Here is a tiny trained network, its code and every weight. The questions are about switching its units off for an input and a target symbol, where a switched-off unit gives its printed mean instead of its output.

import numpy as np


def w(rows, s, z=0):
    codes = np.array(rows[::2]) - 128.0
    scale = np.full(codes.shape[1], s)
    scale[-1] = z or s
    return codes * scale


def f(y):
    return y / 2 * (1 + np.tanh(0.7978845608 * (y + 0.044715 * y**3)))


def softmax(a):
    e = np.exp(a - a.max(-1, keepdims=True))
    return e / e.sum(-1, keepdims=True)


def log_softmax(a):
    a = a - a.max(-1, keepdims=True)
    return a - np.log(np.exp(a).sum(-1, keepdims=True))


def net(x, mask):
    ids = ['αβγδζηθλμξπστφψω'.index(c) for c in x.split()]
    T = len(ids)
    res = E[ids] + P[:T]
    q, k, v = (res @ M[0].T for M in (Q, K, V))
    z = softmax(np.where(np.tri(T) > 0, q @ k.T / 4**0.5, -1e9)) @ v
    res = res + np.where(mask[0], z, O[0][:, -1]) @ O[0][:, :-1]
    y = f(res @ A[0][:, :-1].T + A[0][:, -1])
    res = res + np.where(mask[1:25], y, B[0][:, -1]) @ B[0][:, :-1]
    return log_softmax(res[-1] @ U[:, :-1].T + U[:, -1])


Q, K, V, O, A, B = {}, {}, {}, {}, {}, {}
E = w([
[196,148,101,177,83,159,215,119,190,109],'α',
[117,63,144,122,98,106,59,173,147,125],'β',
[166,8,77,170,137,200,134,113,196,119],'γ',
[170,187,135,100,110,151,99,90,112,76],'δ',
[189,114,38,103,149,107,115,76,107,184],'ζ',
[130,137,126,119,185,60,188,183,52,123],'η',
[143,103,99,190,118,58,177,87,153,178],'θ',
[87,65,125,115,153,179,63,145,31,187],'λ',
[82,42,158,219,117,177,203,172,90,139],'μ',
[97,22,97,153,172,71,149,117,41,175],'ξ',
[147,95,90,87,95,79,119,201,97,159],'π',
[139,177,118,109,99,255,59,114,82,161],'σ',
[163,143,141,118,216,72,116,74,113,64],'τ',
[119,153,169,151,135,188,178,177,66,90],'φ',
[176,124,43,131,189,194,230,106,84,137],'ψ',
[113,61,174,162,173,193,156,53,64,26],'ω',
],0.014)
P = w([
[176,191,102,222,120,123,76,145,142,108],'0',
[167,191,169,144,139,134,91,137,156,126],'1',
[93,210,76,181,111,96,81,125,128,96],'2',
[33,210,127,73,146,141,125,94,192,137],'3',
[234,178,169,205,116,113,72,152,96,103],'4',
[160,172,224,75,154,162,129,110,171,167],'5',
[38,217,35,142,149,101,80,136,150,95],'6',
[2,203,134,18,181,157,141,92,218,148],'7',
],0.0081)
Q[0] = w([
[87,135,132,98,145,112,115,117,162,127],'h0',
[131,157,65,213,129,114,89,145,114,101],'h0',
[1,165,43,121,133,125,146,130,155,101],'h0',
[53,130,120,59,128,136,162,96,186,144],'h0',
],0.051)
K[0] = w([
[143,112,159,108,138,147,157,131,116,143],'h0',
[171,134,88,201,118,117,96,159,81,95],'h0',
[253,103,214,152,127,130,103,124,95,163],'h0',
[160,111,202,71,130,130,160,116,151,173],'h0',
],0.051)
V[0] = w([
[56,189,186,234,181,128,119,154,85,201],'h0',
[101,139,125,82,203,105,14,203,166,184],'h0',
[92,207,128,179,5,125,111,11,134,228],'h0',
[140,191,219,134,164,168,77,93,192,84],'h0',
],0.012)
O[0] = w([
[165,52,133,24,176,125,149,189,186,80,209],'h0',
[130,145,64,198,183,96,62,207,137,108,5],'h0',
[2,141,11,100,82,105,142,93,127,76,126],'h0',
[217,87,100,166,58,94,124,142,55,51,164],'h0',
],0.0095,0.0029)
A[0] = w([
[122,101,139,84,53,127,128,162,137,140,113],'n0',
[132,160,131,188,153,153,95,140,131,167,49],'n1',
[200,127,82,62,111,68,105,100,134,192,57],'n2',
[68,39,188,119,67,119,4,117,134,145,73],'n3',
[130,139,84,120,128,129,148,192,156,132,25],'n4',
[76,142,107,96,110,138,132,88,145,135,4],'n5',
[123,106,105,147,167,94,128,157,137,84,49],'n6',
[135,164,141,115,28,89,121,228,141,199,41],'n7',
[124,193,164,152,113,103,125,122,71,162,51],'n8',
[100,119,141,80,147,81,114,147,20,169,105],'n9',
[93,129,130,108,87,241,108,224,66,142,96],'n10',
[97,221,182,125,146,67,189,142,113,67,56],'n11',
[189,115,135,155,119,145,142,114,93,154,2],'n12',
[183,243,96,87,74,162,119,175,198,140,46],'n13',
[84,204,185,100,71,78,127,209,121,119,143],'n14',
[131,97,168,157,81,99,75,112,116,140,59],'n15',
[72,153,136,171,157,132,117,96,152,141,58],'n16',
[158,122,148,176,98,13,161,124,211,159,50],'n17',
[161,147,54,154,180,175,157,144,87,106,57],'n18',
[90,114,126,78,143,130,134,117,171,147,34],'n19',
[50,39,192,205,76,66,132,184,145,149,107],'n20',
[120,116,146,149,191,139,100,146,162,153,47],'n21',
[88,93,145,119,176,169,91,113,88,84,21],'n22',
[141,204,157,89,124,147,68,94,168,90,68],'n23',
],0.011,0.0084)
B[0] = w([
[46,139,158,180,69,141,106,190,118,97,230],'n0',
[71,84,143,94,62,141,112,224,179,92,236],'n1',
[92,173,46,145,193,184,142,183,95,81,214],'n2',
[168,209,188,109,147,117,103,93,188,151,164],'n3',
[61,160,162,136,160,160,133,105,166,83,145],'n4',
[170,174,153,154,154,84,156,149,200,112,250],'n5',
[93,130,191,86,127,142,54,81,134,127,180],'n6',
[104,82,153,190,164,171,63,116,83,70,129],'n7',
[131,81,96,170,128,179,123,137,178,104,212],'n8',
[65,190,192,219,133,102,131,78,137,157,186],'n9',
[125,122,117,19,175,120,86,123,171,61,227],'n10',
[206,119,129,141,182,106,151,125,150,110,184],'n11',
[67,94,103,111,207,105,132,61,149,71,245],'n12',
[49,241,159,156,83,113,142,80,92,115,166],'n13',
[153,131,78,139,94,141,186,207,108,149,195],'n14',
[85,46,135,157,128,88,120,119,107,115,182],'n15',
[121,91,74,129,171,182,112,152,55,75,227],'n16',
[105,139,119,69,105,54,164,114,194,126,178],'n17',
[191,127,198,82,99,136,107,91,126,208,212],'n18',
[144,37,127,134,83,91,90,100,80,213,255],'n19',
[176,70,126,58,109,121,123,138,105,229,204],'n20',
[70,166,151,245,87,72,162,88,84,102,226],'n21',
[66,109,115,128,148,106,196,123,127,72,135],'n22',
[186,50,90,105,97,90,119,106,73,149,169],'n23',
],0.013,0.0032)
U = w([
[139,172,165,174,56,157,202,75,154,93,110],'α',
[193,144,160,171,87,99,37,179,165,172,169],'β',
[163,48,115,255,92,229,97,71,233,125,228],'γ',
[191,119,102,175,32,103,117,93,37,102,117],'δ',
[122,151,40,156,198,166,114,106,111,171,243],'ζ',
[178,145,198,218,196,81,192,175,126,139,125],'η',
[111,88,85,138,125,61,171,113,217,140,150],'θ',
[91,136,188,142,201,118,82,101,163,123,77],'λ',
[93,38,153,91,126,159,154,150,82,177,74],'μ',
[79,93,158,185,160,93,145,75,54,194,63],'ξ',
[82,106,142,209,109,126,105,204,88,113,86],'π',
[115,114,112,81,80,137,60,75,118,80,13],'σ',
[224,82,122,182,198,52,81,84,114,88,109],'τ',
[196,127,174,124,145,164,184,203,162,59,170],'φ',
[180,150,162,125,152,219,191,51,142,214,193],'ψ',
[93,68,187,164,139,149,193,57,74,41,3],'ω',
],0.0049)

Each question gives the input, a string of symbols that net reads in full, and the target symbol t.
The units are the heads (4 rows each of Q, K, V and O) and the neurons (one row each of A and B). Each row of codes is followed by its name. A weight is (code - 128) times the scale printed after its matrix; where a second scale follows, it is the last column's (O, A, B and U).
mask holds one flag per unit, heads first, then neurons. A switched-off unit (its flag False) gives its mean, the last column of its rows in O or B, instead of its output. The means were averaged over made-up inputs and are rounded, as every weight is.
A unit's drop is (log p(t) with every unit on - log p(t) with that unit switched off) / (log p(t) with every unit on - log p(t) with every unit switched off).
The circuit of an input: a set's keep is (log p(t) with only the set's units on - log p(t) with every unit switched off) / (log p(t) with every unit on - log p(t) with every unit switched off). Starting from the 12 units with the biggest drops (on a tie, the unit counted first), units are removed one at a time, each time the one whose removal leaves the highest keep (on an exact tie, the one counted first), for as long as the keep stays at least 0.8.
units of the circuit, in order: the units of the circuit, biggest drop first
most important unit: the unit with the biggest drop
k most important neurons: the k neurons with the biggest drops, biggest first
input γ θ ζ η, target θ: units of the circuit, in order => h0
input γ η τ θ θ, target θ: 2 most important neurons => n17; n12
input τ θ ψ β λ η, target β: 2 most important neurons => n18; n6
input ξ γ θ τ γ γ δ α, target α: 2 most important neurons => n13; n17
input ζ ξ φ θ, target ξ: 2 most important neurons => n21; n19
input δ μ γ σ ψ ω α φ, target ω: units of the circuit, in order => h0; n12
input γ γ λ, target λ: 2 most important neurons => n10; n3
input γ μ ξ, target γ: units of the circuit, in order => h0; n8
input β θ ξ γ λ α γ, target λ: units of the circuit, in order => h0; n6
input ζ ζ γ γ ζ μ, target μ: 2 most important neurons => n20; n1
input ζ α π γ γ, target π: units of the circuit, in order => h0; n21; n1
input γ ψ π τ δ, target π: units of the circuit, in order => h0; n1; n21
input τ ζ γ δ γ ω β, target γ: 2 most important neurons => n8; n7
input γ ξ δ γ, target ξ: units of the circuit, in order => h0; n21; n19
input γ γ β η γ, target β: units of the circuit, in order => h0; n18; n12
input θ β τ η ζ, target ζ: most important unit => n2
input ω ω γ φ ζ β γ, target ζ: units of the circuit, in order => h0; n16
input θ β γ ψ, target β: units of the circuit, in order => h0; n18
input φ β τ ζ η θ ω, target η: units of the circuit, in order => h0; n21
input γ τ δ, target δ: most important unit => n23
input τ β γ γ θ θ η ψ, target θ: units of the circuit, in order => h0; n5
input σ φ μ, target μ: 2 most important neurons => n20; n18
input β τ γ θ ζ, target γ: 2 most important neurons => n8; n1
input φ π λ β π φ σ π, target φ: 2 most important neurons => n19; n21
